Each row was made from one path, in order. Every step used is in the known rows, and no mark comes twice. Write each row's path.
Each row is shifted at random along 4 fixed directions that mean nothing.
Known rows
U > K > C > S > R > J: -41; -198; 230; -58; 211; 186; -55; -334; 4; 121; -208; 73; -197; -18; 106; -214; 337; 122; -100; -212; 255; 58; 161; 214; 302; 389; 113; 113; -220; 87; 399; -27; -115; -93; 7; -13; 220; -201; -46; -58; -92; -138; -110; -82; 138; -18; 121; -333; 104; -138; -293; -225
P > J > K > U: -300; -374; -361; -115; 258; 95; 335; -325; 226; 241; -1; 37; 185; 118; 164; 78; 205; -76; -271; -368; -24; -69; 374; 298; 286; 79; 198; 161; -95; -74; -76; 11; 136; -116; 159; 98; 25; 167; -93; -382; -330; -197; 354; 192; 357; 144; -268; -21; -205; -71; -159; -50
J > K > U > R: -43; 102; -34; 56; -8; 127; -41; -11; 20; 10; 26; 118; 130; -21; 292; 32; 103; -276; -87; 248; -146; 58; 55; 140; -23; 68; 10; 64; 108; 119; -124; -58; -42; 94; 36; -129; -21; 94; -2; 87; -164; 134; -32; 203; 68; 0; -154; -15; 21; 83; 214; -67
P > J > K > C > S > R: 136; -374; -117; 115; 73; 94; 118; -78; 29; 16; -67; 146; 80; -88; 34; 26; 156; 162; -11; -142; 2; -129; 73; 121; 303; 165; 65; 26; -34; -5; 83; -142; -45; -97; 231; 56; 76; 179; -43; -346; -203; -109; -44; 111; 59; 128; 90; -140; 30; 2; -235; -78
K > U > R > J > P > L: -406; -272; 338; 144; -220; 309; 214; 6; 420; 100; -352; -276; 309; 188; 193; -376; 137; 175; 129; 6; -132; 317; -59; 69; -382; -223; -233; 31; -211; 11; -294; 31; 147; 78; -176; -394; 196; -94; -207; 21; -76; 249; 402; 143; -15; 218; 158; 178; 242; 361; 64; -65
J > P > L > K: -155; -264; 162; -278; 204; 126; 13; -498; 344; -19; -210; 0; -158; 152; -47; -503; 175; 23; -143; -314; 144; 318; 171; -56; -177; 161; 97; 102; -441; -111; 306; 44; -48; -104; -235; -13; 166; -301; -117; -136; -97; 80; 19; -319; 252; 89; 33; -8; 38; -40; -256; -447
S > P > L > K > C > U > R: -179; -611; 21; -70; 67; 75; 375; -167; 249; -198; -168; -127; -49; -108; -118; -430; 67; -40; 30; -299; 127; -32; 0; 86; 21; -124; -16; 14; -317; -155; -68; -58; 185; -95; 200; -379; 231; 23; -144; -269; -155; -306; 355; 232; 200; 225; -9; 39; 27; 176; -369; -198
D > K > J > P > C > S > U: 260; -744; -352; 78; -24; -402; 323; 282; -116; -215; 326; -302; -529; -624; -149; -140; -78; 36; 125; -478; 54; -101; -421; 59; 403; -41; 62; -314; 152; -208; 265; -338; 210; -219; 557; -60; -6; 126; -292; 98; 3; -454; -91; 506; 120; 95; 60; 97; -47; -210; -641; 222
P > L > J > K > C > S > R: -65; -327; 425; 246; -606; -82; -8; 296; 326; -141; -382; -404; -232; 26; 27; -766; 33; 511; 275; -256; -28; 586; -576; -61; -271; 27; -290; -207; -109; -45; 244; -381; 123; -95; 80; -504; 0; -157; -243; 235; 30; 198; -139; 66; -274; 138; 606; 414; 468; 261; -429; 43
S > C > R > U > K > J: -99; -70; 183; 3; 130; 22; -131; 13; -102; 44; -138; -149; -394; -235; 153; -399; 224; -50; -86; -201; 100; 192; -184; 174; 167; 256; 94; -123; -36; -10; 412; -79; 73; -64; 123; -324; 92; -169; -136; 403; 19; -162; -88; 168; 125; -111; 38; -170; 223; -126; -363; -87
K > J > P > C > R > U: -71; -607; -14; -28; 214; 147; 250; -95; 5; -30; -152; -29; 82; -308; -127; -154; 140; 52; -18; -223; -28; -122; 0; 68; 144; -83; 120; -36; -90; -220; 38; 38; 109; -129; 163; -124; 204; 181; -148; -189; -67; -245; 259; 230; 199; 134; -69; -237; 78; 69; -327; -133
P > C > S > L > J: -241; -549; 60; -37; 144; 201; 79; -369; 504; 265; -530; 138; 344; 271; -43; -257; 266; 306; -5; -205; 212; 122; 212; 19; 46; 210; -88; 130; -527; 4; 53; 73; -108; -43; -69; -12; 201; -95; -29; -432; -291; -27; 240; -194; 50; 262; 336; -265; 85; 33; -149; -135
C > K > U > R: -209; 13; 339; -56; -79; 12; -129; -39; -57; -20; -122; -177; -300; -51; 144; -448; 147; -157; -64; 7; 31; 313; -67; 86; -33; 155; 43; 13; -35; 4; 188; -132; 24; 35; 24; -299; 3; -147; -143; 409; 6; 7; -3; 133; 48; -90; -29; 7; 150; 29; -139; -106
D > K > C > U > R: -288; -480; -77; -52; 43; 44; 444; -240; 113; 3; -138; -79; 109; 19; -31; -59; 192; -87; -122; -303; 142; -217; 324; 325; 167; 2; 72; 192; -81; -87; -211; -68; 134; -91; 259; -176; 144; 203; -4; -354; -209; -369; 409; 260; 296; 225; -152; -18; -123; 119; -143; -124
P > C > U > R > J: -27; -180; -13; 130; 292; 300; 54; 4; -46; 216; -251; 154; 232; -57; 75; 162; 231; -56; -40; 173; 21; -164; 122; 164; 215; 130; -23; 75; -219; -60; -77; 160; -48; 104; 40; -53; 190; -33; 23; -138; -70; -32; 68; 109; 169; 63; -10; -373; 36; -10; 59; -54
C > D > K > U: -56; -11; -178; 83; -32; -209; 6; 106; -138; -28; 130; -50; 26; -130; 256; -5; -40; -260; 76; -24; -71; -67; -76; -69; 115; 33; -122; -12; 250; -27; -87; -124; 86; 123; 173; -80; -189; 106; -31; 191; -112; 3; 180; 280; 57; 31; -19; 38; -98; 25; -6; 220
S > R > J > K > C: 253; 401; 204; 130; 30; 127; -424; 186; -159; -75; -139; -8; -488; -300; 189; -288; 202; 84; 27; 127; -31; 310; -369; 38; 9; 222; 42; -215; -6; 19; 515; -91; -49; 59; -39; -217; 24; -249; -69; 527; 156; 222; -556; -34; -100; -218; 159; -107; 462; -75; -190; -187
D > K > C > U > R > J > P > L: 197; -351; -55; 183; -176; -97; 88; 347; 5; -199; 51; -277; -383; -445; -12; -276; -31; 35; 312; -36; -65; 102; -460; -1; 56; -86; -64; -247; -63; -146; 103; -242; 157; 45; 251; -303; 122; -115; -271; 228; 114; 68; -131; 323; 24; 93; 170; 156; 247; 41; -287; 75
S > R > C > D > K > J > P: -62; -75; 268; -10; 240; 136; -53; -221; -45; -84; -242; -6; -58; -203; 108; -358; 207; 55; -29; -265; 90; 95; 11; -62; -12; 89; -2; -9; -87; -73; 315; 59; 2; 57; -87; -122; 140; -84; -82; 158; 4; 69; 48; 5; 129; -4; 129; -301; 179; -4; -302; -184
S > D > K > J: 10; 655; -9; 252; 133; 157; -615; -61; -3; 286; -130; 285; 182; 31; 545; 109; 167; -225; 39; 432; -38; 129; 144; -164; -15; 319; -195; -50; -81; 247; 112; 122; -309; 489; -226; 70; -182; -165; 122; 419; -175; 454; -254; -101; -107; -185; 160; -363; 187; -117; 421; -62
C > S > K > J: 130; 319; 199; 131; 64; 86; -705; -59; -68; 210; -108; 145; -244; -88; 324; -156; 229; -31; 30; 339; 73; 285; -56; -78; 121; 473; -29; -113; -115; 246; 467; -81; -348; 229; -120; 34; -52; -303; -16; 507; -116; 261; -452; -155; -193; -273; 253; -334; 315; -204; 91; -155
U > C > D > K > J: -248; -195; -43; 68; -9; 26; 224; -184; 228; 207; -218; -81; 215; 153; 95; 33; 115; 129; 49; -212; 90; -41; 220; 23; 98; 143; -42; 114; -117; 14; -56; 21; -7; 140; -16; -41; 48; 102; 63; -153; -125; -51; 326; 69; 76; 134; 170; -142; -13; -7; -34; 126
C > S > P > L: -334; -524; 184; -34; 24; 208; 236; -297; 447; 56; -317; -15; 442; 291; -17; -207; 119; 160; 51; -139; 106; 0; 288; -91; -158; -84; -205; 165; -344; 1; -302; 95; 17; 0; -103; -138; 206; 11; -25; -468; -274; -85; 545; -90; -34; 283; 139; -48; 8; 289; -41; -170
P > L > J > K > U > R > C > S: 555; -548; -497; -26; 172; -126; -134; 92; -94; -96; 286; 411; -165; -443; 114; 87; -8; -290; 219; 211; -10; -105; -321; 35; 591; 263; 172; -93; -79; 81; 288; -206; -198; -74; 380; 142; 92; -28; -186; -151; -150; 14; -473; 274; 100; 42; 65; -282; -129; -290; -212; 274
K > U > R > J > P > C > S: 82; -606; 30; 48; 157; 201; 194; -97; 17; 43; -103; 35; 114; -270; -16; 26; 140; 73; 88; 77; -22; -110; -43; 103; 190; -1; 1; 27; -88; -30; -23; -5; -46; -68; 104; -29; 219; 72; -162; -168; -90; -126; 89; 236; 81; 143; 39; -289; 29; 52; -126; -55
P > L > J > K: 621; -7; -801; 135; 164; -103; -295; 173; -24; -1; 398; 527; 62; -273; 174; 420; -192; -303; 195; 326; -180; -165; -137; -145; 426; 199; 113; -184; -72; 86; 94; -93; -201; 185; 235; 354; -69; 43; -60; -187; -205; 312; -521; 103; 40; -35; -3; -167; -149; -327; 118; 248
J > P > C > R: -385; -550; 210; -69; 239; 469; 457; -520; 366; 83; -545; 106; 703; 277; -190; -41; 273; 227; -187; -199; 24; -181; 594; 72; -228; -106; -29; 297; -326; -186; -386; 238; 15; -26; -170; -78; 306; 292; 106; -726; -257; -163; 642; -141; 244; 344; -56; -261; 19; 391; 15; -494
U > R > J > K > C > D: 210; -465; -396; 113; -33; -189; 537; 229; -120; -178; 329; 39; 6; -323; 0; 176; -205; 25; 171; -417; -104; -349; -275; 101; 505; -100; 129; -47; 279; -77; 48; -160; 235; -141; 412; 41; 98; 344; -139; -367; 22; -85; 129; 442; 153; 181; -4; 43; -262; -86; -431; 514
U > R > C > K > J > P > L: 245; -740; -255; 39; -73; -119; 440; 189; 111; -269; 225; -91; -140; -304; -205; -162; -135; 60; 283; -338; 5; -127; -261; 0; 322; -141; 163; -144; -120; -118; 94; -174; 151; -87; 338; -103; 262; 108; -221; -325; 35; -168; 59; 302; 126; 168; 84; 71; -69; -70; -500; 287
L > K > J > P > C: -122; -162; 79; 424; -353; 246; 269; 78; 389; 81; -388; -300; 481; 236; 47; -76; 23; 434; 132; -14; -149; 140; 5; 0; -411; -162; -380; -68; -27; -3; -288; -59; 101; 235; -145; -351; 36; 117; 73; -108; -173; 47; 226; 70; -102; 137; 320; 283; 327; 344; 146; -180
D > K > U > C > S > P: -58; -628; -419; -43; 262; 62; 403; -344; 171; 3; 18; 74; 275; -110; 15; 308; 120; -148; -45; -56; 132; -446; 437; 179; 248; -8; -19; 175; -35; 50; -411; -15; 43; -3; 256; -66; 163; 307; 50; -480; -415; -597; 481; 352; 152; 249; -210; -243; -184; 91; 18; -128
R > J > K > C > S > P > L: 181; -134; -31; 228; -47; 212; -173; 93; 245; 22; -203; 66; 127; -69; 168; -23; 113; 203; 268; 285; -67; 87; -160; -131; -9; 89; -214; -104; -143; 81; 22; -48; -77; 210; -57; -202; 124; -73; 9; -51; -172; 167; -66; -38; -236; 51; 288; -83; 399; 174; 27; -114
S > R > C > D > K: 136; 167; 12; 79; 310; 113; -117; -48; -215; -79; -144; 277; 150; -44; 203; 26; 172; -217; -24; 46; 90; -196; 116; -69; 97; 199; -111; 95; 19; 5; 61; 112; -80; 148; -20; -57; 58; -43; 174; -24; -46; 23; -43; -42; 123; 17; 45; -347; -9; 4; 1; -78
K > U > R > J > P > C: 28; -813; -209; -149; 201; -36; 614; -17; 12; -152; 155; -215; -315; -473; -240; -152; 1; 27; 11; -524; 36; -152; -199; 231; 338; -228; 263; -90; -109; -252; 123; -42; 272; -341; 349; -67; 252; 105; -337; -216; 108; -414; 180; 451; 325; 184; -174; -47; -190; -117; -613; 127
S > L > K > C: 19; -205; -230; 116; -126; -30; 204; 15; 313; -107; -98; 5; 131; 108; 13; -157; 24; 109; 117; -154; 67; -56; -58; 48; -29; -32; -101; -26; -71; 45; -96; -130; 98; 9; 121; -228; 63; 90; 74; -274; -203; -123; 141; 45; 8; 195; 177; 194; 101; 133; -81; -21
L > P > C > D > K: 86; 110; 201; -109; 313; 101; -297; -315; -72; -2; -343; 70; -252; -150; -18; -241; 152; -79; -2; 64; 122; 167; 43; -312; -113; 297; -98; -27; -360; -179; 393; 118; -182; 182; -212; -38; -4; -307; 49; 263; 78; 132; -213; -264; 87; -98; 158; -381; 177; -93; -110; -400
K > J > P > C > S: 392; -476; -65; 166; -118; -95; -8; 225; -50; -104; 94; -76; -133; -452; -196; 34; -107; 259; 313; 118; -83; -31; -391; -174; 182; -37; -19; -252; 36; -67; 179; -181; -98; 3; 183; 60; 18; 113; -142; 46; 52; -32; -227; 169; -187; 1; 274; -104; 173; -50; -214; 127
S > L > P > C: 300; -51; -194; -98; 454; 205; -262; -221; 127; -46; -186; 397; 0; -208; -109; 19; 121; -131; 72; 317; 83; -89; 48; -246; 22; 129; 28; -93; -503; -58; 133; 179; -228; 132; -75; 67; 144; -138; 80; -130; -90; 66; -216; -207; 32; 19; 60; -475; 146; -91; 57; -333
S > D > K > U > R > J > P: -392; -72; 59; 57; 212; 208; 215; -296; 161; 125; -132; -37; 234; -6; 418; -151; 174; -154; -152; -263; -21; 30; 246; 163; -63; -37; -130; 134; -25; 63; -132; 112; 141; 95; -82; -157; 106; -2; -164; 32; -215; 82; 399; 266; 256; 161; -122; -142; -79; 86; -13; -105

Which path is each row?
179; -220; -66; 52; 241; 281; -27; -262; 131; 21; -152; 362; 281; -46; 133; -23; 64; -22; 186; 149; -39; -77; 44; -156; 114; 150; -13; 79; -267; 24; 108; 111; -182; 176; -139; 72; 223; -34; -27; -302; -136; 330; -4; -98; 128; 129; 170; -356; 40; 16; 3; -110
U > R > J > P > L > K > C > D
-396; -348; 182; 170; 135; 284; 543; -204; 261; 60; -471; -194; 447; 217; 83; -222; 210; 270; -106; -596; 45; -62; 294; 66; -185; -92; -258; 158; -155; -198; -211; 144; 270; 23; -97; -247; 223; 75; -17; -368; -131; -77; 609; 59; 252; 326; 128; -40; 5; 270; -261; -179
S > R > J > P > C > D > K
268; -29; 23; 28; 306; 40; -279; -113; -261; -45; 23; 403; 8; -226; 345; -28; 141; -351; 18; 318; 87; -105; -129; -20; 284; 337; -105; 92; 100; 196; 252; -10; -253; 69; 28; -38; -2; -99; 56; 150; -150; -7; -268; 102; 65; -45; 73; -456; -55; -103; 22; -9
L > K > U > R > C > S > D
-584; -777; 284; 118; -116; 155; 784; -240; 387; 38; -425; -349; 461; 232; 154; -376; 122; 359; -86; -653; -6; 64; 63; 203; -153; -190; -367; 208; -4; -74; -266; -64; 374; -177; 51; -467; 168; 177; -163; -397; -265; -235; 777; 363; 164; 417; 167; 183; -34; 397; -381; -3
L > P > J > K > U > R > C > S > D
113; -268; -85; 323; -255; -26; 327; 411; 14; -141; 14; -442; -200; -334; 57; -131; -48; 65; 218; -111; -129; 62; -371; 107; -100; -214; -201; -232; 95; -105; -110; -193; 260; 64; 225; -401; 66; -22; -203; 248; 125; -96; -36; 479; 31; 104; 102; 277; 162; 108; -169; 97
D > K > U > R > J > P > C
110; -551; -441; -163; 371; -102; 331; -223; -31; -40; 140; 58; -141; -401; -78; 124; -76; -49; -19; -261; -79; -191; -61; -38; 399; 43; 190; -30; -43; -218; 142; -57; 128; -117; 255; 96; 35; 223; -181; -206; -118; -213; 181; 344; 260; 111; -142; -248; -169; -170; -398; 96
L > P > J > K > U > C > D
-102; -64; 297; -15; 123; 242; -292; -179; 124; 163; -405; 27; -240; 27; 168; -490; 352; -7; 18; 91; 155; 346; -73; 97; 38; 351; 8; 27; -455; -21; 393; -1; -132; 80; -119; -241; 180; -433; -103; 216; -29; 178; -203; -150; 133; -35; 220; -202; 315; -45; -142; -289
P > L > K > C > U > R > J
349; -243; -468; 211; 286; 190; 55; 66; 109; -57; 68; 294; 195; -293; 183; 122; 52; -222; 134; 217; -86; -210; -91; 37; 172; 7; -37; -114; -154; 64; -95; 3; -25; 157; 156; -72; 193; 22; -73; -178; -220; 43; -118; 276; 162; 142; -1; -222; 22; -56; 66; -43
S > L > K > U > R > J > P > C
-273; -479; 35; 333; -255; 133; 441; 98; 241; 18; -100; -272; 440; 31; 217; -63; -29; 147; 53; -137; -192; -17; 31; 136; -103; -231; -304; 15; 133; 63; -464; -175; 254; 66; 197; -351; 75; 261; -194; -194; -296; -77; 482; 520; -44; 254; 48; 240; 35; 333; -22; 57
C > S > P > J > K > U > R
-91; -279; 239; 53; 44; 170; -171; -213; 337; 95; -383; -59; 9; 8; 176; -403; 256; 211; 40; 98; 84; 322; -122; -5; -176; 260; -158; 18; -143; 141; 216; -94; -70; 42; -198; -330; 188; -207; -61; 188; -237; 46; 44; -51; -79; 86; 309; -142; 439; 77; -35; -293
R > U > C > S > L > K > J > P
358; 243; 168; 83; 196; 336; -624; -71; -2; 39; -209; 291; -150; -255; 151; -102; 204; -34; 227; 607; -66; 222; -112; -230; -12; 357; 41; -132; -350; 55; 370; 45; -362; 354; -246; -23; 165; -305; -1; 281; 33; 495; -514; -273; -68; -165; 222; -454; 501; -39; 164; -383
U > K > C > R > J > P > L
144; 345; 131; 97; 408; 380; -636; -133; 16; 162; -323; 351; 49; -179; 464; -115; 305; -291; 137; 658; -86; 210; -51; -208; -88; 323; -132; -52; -298; 114; 179; 198; -326; 412; -295; -116; 73; -304; -20; 448; -106; 543; -237; -125; -14; -85; 146; -590; 350; 8; 290; -272
S > C > D > K > U > R > J > P > L
426; 91; -183; 338; 172; 163; -84; 200; -188; -18; 7; 223; 202; -300; 173; 325; -63; -125; 242; 345; -163; -216; -101; -215; 89; 92; -185; -98; 16; -1; -33; 77; -127; 359; -18; 53; 77; 3; 36; 34; 44; 324; -235; 122; 22; 21; 138; -330; 45; -50; 185; 53
U > R > J > P > C > D > K
-22; -116; 432; 135; -43; 173; -161; -2; 205; -90; -438; -246; -250; -51; 36; -742; 168; 331; 89; -243; 28; 463; -322; -91; -361; 80; -185; -181; -306; -123; 357; -81; 85; 8; -182; -424; 207; -376; -237; 292; 82; 218; -142; -164; -4; 61; 388; 80; 458; 143; -392; -358
S > C > R > J > P > L > K
-134; -479; 281; -164; 224; 53; 249; -79; -48; -62; -154; -207; -307; -389; -86; -424; 90; 78; 35; -322; 8; 157; -315; -19; 123; -53; 114; -54; -137; -257; 348; 52; 143; -173; 30; -154; 165; -78; -299; 180; 203; -30; 171; 213; 189; 73; 47; -234; 50; -30; -539; 54
K > U > R > J > P > C > D
366; -170; -154; 171; 22; 27; -291; 249; 88; -57; -94; 36; -184; -321; 152; -64; -47; 19; 247; 401; -106; 204; -461; -183; 8; 191; -220; -208; -52; 63; 167; -129; -43; 132; 26; -312; 66; -184; -100; 291; -95; 99; -309; 159; -222; -16; 237; -125; 373; -11; -30; -8
R > U > C > S > P > L > J > K
21; 215; -65; 200; 269; 198; -243; -4; -138; 162; -194; 253; 220; -77; 398; 141; 228; -262; 13; 313; -5; -128; 123; -11; 138; 294; -121; 57; 30; 122; -38; 109; -132; 273; -20; -140; 23; 16; 139; 188; -169; 68; 25; 155; 40; -21; 42; -467; 126; -27; 222; -8
S > R > U > C > D > K > J
279; -492; -433; -91; 357; 83; -141; -243; 134; 69; 22; 506; 64; -205; 149; 94; 187; -221; 10; 188; 40; -97; 88; 73; 466; 357; 190; 52; -289; 81; 108; -84; -253; -59; 236; 168; 121; 73; -102; -319; -371; -52; -195; 144; 144; 133; 3; -471; -91; -188; -91; -12
P > L > J > K > U > C > S > R
-456; -521; -108; -73; 261; 235; 367; -560; 370; 237; -465; -21; 494; 155; 92; -100; 217; 103; -157; -346; 19; -1; 442; 77; -43; 22; -98; 216; -231; -170; -174; 138; 98; 63; -80; -79; 75; 180; -39; -355; -380; -125; 641; 97; 317; 257; -14; -221; -44; 170; -96; -241
L > J > P > C > D > K > U
421; -598; -731; 109; 17; -134; 61; 115; 163; 41; 238; 321; 184; -222; 96; 389; -91; -101; 252; 282; -122; -213; -152; 11; 475; 175; 35; -53; 1; 92; -134; -232; -130; 25; 362; 137; -2; 247; -65; -368; -350; -68; -123; 325; -12; 180; 90; -135; -115; -116; 33; 333
P > L > J > K > U > C > S
-120; -80; -8; 108; 385; 272; -49; -235; 74; 161; -230; 230; 287; -186; 250; 49; 228; -207; -81; 148; -19; -94; 247; -19; 97; 147; -68; 51; -222; -24; -33; 174; -144; 273; -45; -18; 59; 78; 9; 0; -235; 124; 153; 142; 205; 70; -27; -519; 44; 0; 111; -203
S > D > K > J > P > C > U > R
61; -381; -292; 48; 298; 31; 181; -25; 64; -57; 72; 170; 23; -345; 169; -12; 52; -202; 127; -112; -9; -215; -57; -2; 311; 3; 3; -25; -148; -93; -7; 25; 66; 68; 199; -35; 144; 65; -155; -184; -146; 40; 181; 278; 240; 211; -26; -269; -79; -30; -212; 85
S > D > K > C > U > R > J > P > L
188; -400; 25; 0; 77; 72; -166; -121; 176; 47; -143; -37; -230; -166; 89; -247; 164; 119; 170; 171; 44; 249; -235; -47; 41; 262; -61; -44; -210; 25; 277; -141; -129; 10; -80; -129; 148; -276; -159; 151; -102; 32; -194; -19; -15; 47; 259; -136; 273; -43; -138; -166
R > J > P > L > K > U > C > S
